cols: J S Z Y T Q
[  1 -42  26 -23  -2  45] : K_76
[-29   6 -43   4   3 -14] : K_756
[  26 -110   37   43   -4  -46] : K_880
[  26 -110   37   43    5  -46] : K_891
[  1 -42  26  17   3 -28] : K_485
[  1 -42  26 -23   3 -28] : K_283
shift -1: [-42  26] => [-43  25]
col: [26  1] => J
shift +1: [1] => [2]
col: [-2  3 -4] => T
col: [ 3 -4] => T
col: [-29  26  26] => J

cols: K G U V M
[ 25  55  70 -29 -13]  K_704
[-62 -22   2 -55 -36]  K_756
[  4  48  87 -19 -18]  K_76
[ 4 78 40 40  1]  K_485
[ 7 77 37 46 -1]  K_78
[-28 -27   7 -54 -20]  K_859
[-16 -22  12 -56 -21]  K_880
[-4 50 86 -9 -8]  K_283
[ 9 34 83 -6 -5]  K_548
[ -9  44  66 -14 -13]  K_191
[  3  46  98 -25 -19]  K_334
col: [-55 -19] => V
shift -1: [-22   2 -55] => [-23   1 -56]
col: [-4  9 -9  3] => K

cols: F N C P D H
[-35 -18  36  44  52 -30]  K_191
[-34 -49  19  45  26 -69]  K_859
[-11  59  -9  14   1 113]  K_76
[-41 -38  24  44  -2 -39]  K_334
[ 65  16  -9  60 -17   0]  K_485
[-11  59  48  14   1 113]  K_548
[-57 -32  21  52  13 -13]  K_880
[26 62 68 26 31 77]  K_891
[-42 -40 -24 -58 -26 -49]  K_283
shift +1: [62 68 26 31] => [63 69 27 32]
shift +1: [52] => [53]
shift -1: [-57 -32  21  52] => [-58 -33  20  51]
shift -1: [13] => [12]
shift +1: [16 -9] => [17 -8]
col: [ 16  59 -32  62] => N

cols: E L R A B W X
[100 103 -82 -65 -41  73 -55] -> K_283
[-34 -77  13  10  39  21   2] -> K_756
[-62 -68 -56  54  62  15  40] -> K_859
shift -1: [-34 -77  13  10] => [-35 -78  12   9]
shift +1: [62] => [63]
col: [ 2 40] => X
shift -1: [-82 -65 -41  73] => [-83 -66 -42  72]

cols: luvop gopi nebe Fop gasaf
[-20 -31 -32 -30  97] -> K_548
[-20 -31 -32 -30  11] -> K_880
[-23  22 -27   4  34] -> K_191
[-74  18 -10  -5 -11] -> K_859
shift +1: [22] => [23]
col: [97 11] => gasaf

cols: sodil tifof Sek mani femuf birun
[-21  59 -35  14  -1 -80]  K_891
[ 13 -67  91 -13  -5  61]  K_78
[-21 -67 -35  14  -1 -80]  K_548
[ 13 -67  91 -48  20  25]  K_76
[ -7  58 -59  53 -14  18]  K_334
[ -23   37   -5  -18    8 -111]  K_704
col: [58 37] => tifof
col: [-48  53] => mani
col: [ 14 -13  14] => mani
col: [  18 -111] => birun

cols: mizu mili Bobib rir muf peli
[ 43 -50  78  36  68  -7] = K_76
[ 43 -50  78  36  68 -54] = K_880
[ 43 -50  78  35 -36 -95] = K_191
shift +1: [36 68] => [37 69]
shift +1: [35] => [36]
shift +1: [-50  78  36] => [-49  79  37]
asked: [ 43 -50  78  36  68 -54] => K_880
asked: [ 43 -50  78  35 -36 -95] => K_191
asked: [ 43 -50  78  36  68  -7] => K_76
shift -1: [-50] => [-51]

cols: Dape Korar Ganuv bakun kamum putuk mip kep feleb
[ -1 -29  29 -10 -31  88 -58  22 -13] : K_283
[-15 -25  15 -34  -1   0   2 -13 -15] : K_704
[ -2 -35  15 -71  19  38  89 -13   6] : K_548
[ -8 -27 -17  -5  14  23  51 -31  13] : K_756
[-28 -28  25  97  33  76   5  52 -10] : K_891
shift +1: [ -8 -27] => [ -7 -26]
col: [38 23 76] => putuk
shift -1: [-31  88] => [-32  87]
col: [-58   2  89] => mip
shift +1: [23] => [24]

cols: baveg bil sez mobag zabas ber pife
[-14   7 111  -8  38  24 -15] : K_704
[ 34 -25  90 -44  37  49  59] : K_859
[-4 -9 13  5  0 28 47] : K_334
[-36 -18  16   1 -13 -11  31] : K_78
[-23 -34  38   4  -1 -22  35] : K_756
[ 34 -25  90 -49  37  49  59] : K_283
[ 22 -23  94  29  27 112  39] : K_880
[ 26  25  78  21  -6  88 102] : K_891
[  5  45  90 -34 -43 -12  64] : K_76
shift -1: [-23] => [-24]
shift -1: [-23 -34  38] => [-24 -35  37]
shift +1: [-25  90] => [-24  91]
shift +1: [13  5] => [14  6]
col: [94 78] => sez
shift -1: [26 25] => [25 24]

cols: tileb muvit meli vurag Gibun Latum
[ -6 -79  33  20  90 -65] : K_191
[  1  39 -31 -58 -43 -37] : K_283
[ -4  20 -72 -77 -83 -46] : K_880
[ 84 -51 -75  71 -23  14] : K_891
[ 84 -51 -75  71  -2  14] : K_859
[-31   0  15 -45  19 -49] : K_548
[ 83 -37 -60  70   7 -10] : K_76
shift -1: [ 15 -45  19] => [ 14 -46  18]
col: [ 90 -43 -83 -23] => Gibun

cols: rafe lasu tegas lisiz Dirok Vaki Gidug basas
[ 39  62  -5 -68  43 -98 -12 -48]  K_485
[ 47   7  39 -72 -35   4  14   3]  K_704
[ -38  -65   14   11 -104   29    8    9]  K_191
[ -13  -65 -108   -9   26  -14  -82  -13]  K_891
[ -9  17 -52 -40 -58  15 -42  18]  K_548
shift +1: [ -5 -68] => [ -4 -67]
shift +1: [62] => [63]

cols: posu Vokof Lufam Teme suba
[ 87  70 -45  22  46] = K_78
[ 94  70 -45  22  46] = K_76
[  -2   40   87   49 -111] = K_334
shift +1: [ 70 -45] => [ 71 -44]
col: [-45 -45] => Lufam
shift +1: [-45  22] => [-44  23]
shift -1: [-2] => [-3]
shift -1: [-2 40] => [-3 39]

cols: Sefe robud Luz parak
[ 27 -20 -66  58] = K_548
[-14  -8 -49  96] = K_485
[  9 -38 -94  -5] = K_704
[ 13  -7 -48 100] = K_891
[ 25  -9 -51  92] = K_76
[   9  -38 -107   -5] = K_78
[  9  -3 -43 110] = K_880
col: [-38  -7  -9 -38] => robud
shift +1: [ -7 -48] => [ -6 -47]

cols: kal pitez Kam Kizi
[ 29  13  31 -19]  K_756
[ 34 -22  49 -43]  K_891
[ 65  20  35 -72]  K_704
[22 20 23 -2]  K_334
[ 65   7  40 -72]  K_485
[ 107   52   28 -108]  K_191
[ 77  30  32 -86]  K_859
[108  45  33 -23]  K_880
[109  78  17 -95]  K_548
[ 108   45   33 -104]  K_76
[-39  20  35 -72]  K_78
shift +1: [13] => [14]
col: [ -19  -43  -72   -2  -72 -108  -86] => Kizi
shift +1: [65] => [66]
shift +1: [45] => [46]
shift -1: [108  45] => [107  44]
col: [20  7] => pitez

cols: kudop kegi fusup Pes Kos
[-15 -28   1  36  15] -> K_704
[-15 -28   1  43  15] -> K_485
[ -15   43    1   43 -109] -> K_891
[-15 -37   1  43  15] -> K_756
shift -1: [-37   1  43] => [-38   0  42]
asked: [-15 -37   1  43  15] => K_756
shift -1: [-28   1] => [-29   0]
shift +1: [-15 -37] => [-14 -36]

cols: fasu voma Vusop pobi
[-23 -95 -69 -24] : K_78
[-14 -17  51 -20] : K_334
[-17 -35 -94 -16] : K_548
[ 42 -15 -31  41] : K_283
[ 27 -47 -66  28] : K_191
[ 38   5 -23  38] : K_756
shift +1: [-23 -95 -69] => [-22 -94 -68]
col: [-20 -16  41] => pobi
shift +1: [-17 -35 -94] => [-16 -34 -93]

cols: bape kosiz Demim Fes guvaf zamo Kug gaz Non
[-51  19 -39 -68   7  44 -51  27 -50]  K_704
[-26  12 -63 -94   2  63 -46  38 -60]  K_548
[ 41 -84  80  72  28   2 -21 -21  84]  K_485
[-51 -29   1  -7 -34 -29  -6  -6 -41]  K_78
shift +1: [28  2] => [29  3]
shift -1: [ 12 -63] => [ 11 -64]
shift -1: [  7  44 -51  27] => [  6  43 -52  26]
col: [-94  72  -7] => Fes
shift -1: [-84  80] => [-85  79]
col: [27 38] => gaz

cols: rire paze Timi pesub gapa
[-100   23  -23  -16   45] -> K_191
[ 82 -13  57  17 -37] -> K_891
[-31  38  36 -45 -45] -> K_76
[10 68 -6 68 69] -> K_859
[ 99  49 -70  96  79] -> K_78
[-41   6  -9 -58 -42] -> K_485
[-13 -47 -41 -35 -17] -> K_880
[-96  46 -31 -11  47] -> K_283
[-11 -55 -35 -22  -5] -> K_704
[ 79 -99  27  41   8] -> K_334
shift +1: [68] => [69]
col: [-47  46] => paze
shift -1: [-13 -47 -41] => [-14 -48 -42]
col: [ 68  96 -58 -35 -11] => pesub
col: [-23  57  36  -6 -70  -9 -41] => Timi
shift +1: [10 68 -6] => [11 69 -5]
col: [-17  47  -5] => gapa

cols: lepi dofaf sib mapu vini
[-40  19  48  73 -88] -> K_891
[-32 -51 -63 -10 -29] -> K_756
[-14 -51 -88 -16 -52] -> K_880
[ -3 -57  34  -2  -5] -> K_548
[ 28   4 -29 -31 -32] -> K_191
[-43  -1  48  39  22] -> K_76
[ -8 -78  24 -17  -4] -> K_283
[100  39 -76  35  48] -> K_78
col: [  4  -1 -78  39] => dofaf
shift -1: [ 28   4 -29 -31] => [ 27   3 -30 -32]
col: [-63 -88] => sib

cols: mupe fut vidu luzu Rudu
[ 2 19 35 19 -1] : K_704
[ 15 -17  31 -36 -17] : K_891
[ -4  -7  55 -10  12] : K_880
[ 15 -24  25 -28  22] : K_191
[ 13  -5  19 -31  11] : K_283
[  5  -4   0 -15  -1] : K_756
[ -5 -10  98  -5 -23] : K_78
[-18  16  40 -12 -21] : K_859
shift +1: [-5] => [-4]
shift -1: [ 31 -36] => [ 30 -37]
col: [22 11 -1] => Rudu

cols: boki somiz fulan nupot
[ 14  73  29 -36] = K_704
[ 20 -56  43  36] = K_891
[ -7  82  -2 -90] = K_283
[117 -73 -20  76] = K_548
[ 92 -11 -45 -69] = K_76
[ 92 -11  63 -20] = K_756
[ 54  90 -79 -72] = K_191
[105 -68 -70  73] = K_880
[-16  54 -40  73] = K_485
[ 10 100 101 -80] = K_859
[ 84 -61 -41 -59] = K_334
[116  45  78 -71] = K_78
shift +1: [20] => [21]
shift +1: [92] => [93]
shift -1: [105 -68] => [104 -69]
col: [ 73 -56  82 -73] => somiz

